Here is a tiny trained network, its code and every weight. The questions are about switching its units off for an input and a target symbol, where a switched-off unit gives its printed mean instead of its output.

import numpy as np


def w(rows, s, z=0):
    codes = np.array(rows[::2]) - 128.0
    scale = np.full(codes.shape[1], s)
    scale[-1] = z or s
    return codes * scale


def f(y):
    return np.maximum(y, 0)


def softmax(a):
    e = np.exp(a - a.max(-1, keepdims=True))
    return e / e.sum(-1, keepdims=True)


def log_softmax(a):
    a = a - a.max(-1, keepdims=True)
    return a - np.log(np.exp(a).sum(-1, keepdims=True))


def net(x, mask):
    ids = ['γδζηθλμξστφψω'.index(c) for c in x.split()]
    T = len(ids)
    res = E[ids] + P[:T]
    r = res
    for j in range(2):
        rows = slice(4 * j, 4 * j + 4)
        q, k, v = (r @ M[0][rows].T for M in (Q, K, V))
        z = softmax(np.where(np.tri(T) > 0, q @ k.T / 4**0.5, -1e9)) @ v
        o = O[0][rows]
        res = res + np.where(mask[j], z, o[:, -1]) @ o[:, :-1]
    y = f(res @ A[0][:, :-1].T + A[0][:, -1])
    res = res + np.where(mask[2:6], y, B[0][:, -1]) @ B[0][:, :-1]
    return log_softmax(res[-1] @ U[:, :-1].T + U[:, -1])


Q, K, V, O, A, B = {}, {}, {}, {}, {}, {}
E = w([
[87,107,102,211,110],'γ',
[195,99,111,179,52],'δ',
[146,171,189,185,89],'ζ',
[165,148,120,149,83],'η',
[93,216,112,151,179],'θ',
[157,162,177,74,143],'λ',
[97,170,134,114,166],'μ',
[184,146,100,204,66],'ξ',
[166,135,185,134,82],'σ',
[165,171,122,115,115],'τ',
[91,154,130,193,106],'φ',
[80,120,249,147,72],'ψ',
[112,209,111,146,169],'ω',
],0.015)
P = w([
[107,156,98,86,48],'0',
[152,164,179,138,142],'1',
[72,216,34,78,48],'2',
[166,127,132,188,208],'3',
[90,153,10,137,30],'4',
[91,102,189,176,168],'5',
],0.013)
Q[0] = w([
[126,139,102,152,67],'head 0',
[184,30,168,89,193],'head 0',
[94,91,127,208,167],'head 0',
[137,153,76,110,152],'head 0',
[177,26,136,146,144],'head 1',
[156,199,89,139,66],'head 1',
[106,172,1,184,119],'head 1',
[44,183,70,123,102],'head 1',
],0.0093)
K[0] = w([
[157,83,118,159,156],'head 0',
[81,219,85,34,2],'head 0',
[47,63,99,176,86],'head 0',
[180,157,108,61,223],'head 0',
[44,96,73,132,25],'head 1',
[151,43,82,172,218],'head 1',
[149,98,117,231,196],'head 1',
[194,88,155,191,241],'head 1',
],0.0069)
V[0] = w([
[167,208,135,59,153],'head 0',
[160,93,105,222,61],'head 0',
[107,119,16,118,154],'head 0',
[139,173,131,187,104],'head 0',
[75,40,88,121,110],'head 1',
[6,139,120,154,186],'head 1',
[167,112,124,37,160],'head 1',
[151,90,130,176,124],'head 1',
],0.012)
O[0] = w([
[83,84,160,162,113,144],'head 0',
[140,160,133,18,254,211],'head 0',
[19,187,28,200,183,65],'head 0',
[160,131,185,120,215,253],'head 0',
[68,181,76,65,125,11],'head 1',
[51,229,216,178,89,124],'head 1',
[139,71,64,161,71,16],'head 1',
[117,142,136,28,153,111],'head 1',
],0.007,0.0063)
A[0] = w([
[239,253,175,178,245,254],'neuron 0',
[165,93,186,30,244,41],'neuron 1',
[46,61,246,198,151,143],'neuron 2',
[52,17,93,112,17,128],'neuron 3',
],0.0059,0.0031)
B[0] = w([
[63,43,160,114,137,250],'neuron 0',
[137,168,57,253,139,189],'neuron 1',
[163,173,2,122,244,175],'neuron 2',
[108,71,74,125,58,146],'neuron 3',
],0.007,0.017)
U = w([
[137,70,218,178,200,205],'γ',
[134,118,68,149,215,98],'δ',
[129,198,103,179,131,49],'ζ',
[129,214,110,204,122,6],'η',
[2,66,207,57,104,127],'θ',
[50,29,104,125,92,81],'λ',
[45,193,115,27,125,208],'μ',
[124,115,75,82,148,97],'ξ',
[150,134,8,78,179,11],'σ',
[131,149,188,90,112,112],'τ',
[104,96,74,107,127,151],'φ',
[155,119,104,92,138,143],'ψ',
[58,166,100,173,82,138],'ω',
],0.0064,0.0024)

Each question gives the input, a string of symbols that net reads in full, and the target symbol t.
The units are the heads (4 rows each of Q, K, V and O) and the neurons (one row each of A and B). Each row of codes is followed by its name. A weight is (code - 128) times the scale printed after its matrix; where a second scale follows, it is the last column's (O, A, B and U).
mask holds one flag per unit, heads first, then neurons. A switched-off unit (its flag False) gives its mean, the last column of its rows in O or B, instead of its output. The means were averaged over made-up inputs and are rounded, as every weight is.
A unit's drop is (log p(t) with every unit on - log p(t) with that unit switched off) / (log p(t) with every unit on - log p(t) with every unit switched off).
The circuit of an input: a set's keep is (log p(t) with only the set's units on - log p(t) with every unit switched off) / (log p(t) with every unit on - log p(t) with every unit switched off). Starting from all 6 units, units are removed one at a time, each time the one whose removal leaves the highest keep (on an exact tie, the one counted first), for as long as the keep stays at least 0.8.
units of the circuit, in order: the units of the circuit, biggest drop first
most important unit: the unit with the biggest drop
k most important neurons: the k neurons with the biggest drops, biggest first
heads that matter: for each layer, one digit per head in row order, 1 if its drop is at least 0.15 and else 0, layers parted by /
drop of u: that unit's drop, to one decimal
input ψ ψ γ γ μ, target μ: units of the circuit, in order => (head 1)
input τ μ ξ λ η μ, target δ: units of the circuit, in order => (neuron 2; head 0)
input λ λ δ θ φ, target η: 2 most important neurons => (neuron 0; neuron 2)
input φ λ σ, target λ: units of the circuit, in order => (head 0; head 1)
input γ θ λ μ φ, target ω: units of the circuit, in order => (head 0; head 1)
input μ γ γ λ μ, target λ: heads that matter => 11
input γ η γ ζ φ, target γ: heads that matter => 11
input τ ξ ψ δ λ, target σ: units of the circuit, in order => (head 1; head 0)
input τ ψ θ λ γ, target λ: units of the circuit, in order => (head 0; neuron 3)
input γ ζ δ, target γ: units of the circuit, in order => (head 0; head 1)
input μ ζ γ γ ψ, target μ: units of the circuit, in order => (head 1; head 0)
input γ ψ ξ, target τ: heads that matter => 10
input σ φ γ δ μ, target σ: units of the circuit, in order => (head 1; head 0)
input ζ ζ γ μ τ, target ω: most important unit => head 0
input δ ζ δ ζ ξ δ, target δ: units of the circuit, in order => (head 0; neuron 1)
input γ ζ λ ζ λ, target γ: units of the circuit, in order => (head 0; head 1; neuron 2)
input ω η μ λ τ, target λ: 3 most important neurons => (neuron 3; neuron 2; neuron 1)
input ζ ζ γ σ λ γ, target δ: heads that matter => 00
input λ δ φ, target σ: heads that matter => 11
input ξ μ θ, target ω: units of the circuit, in order => (head 0)
input ζ λ λ γ ψ, target μ: heads that matter => 01
input σ γ μ λ φ, target λ: 3 most important neurons => (neuron 3; neuron 1; neuron 2)
input μ γ ξ, target μ: drop of neuron 1 => 0.1
input σ μ ω, target ω: drop of head 1 => 0.2
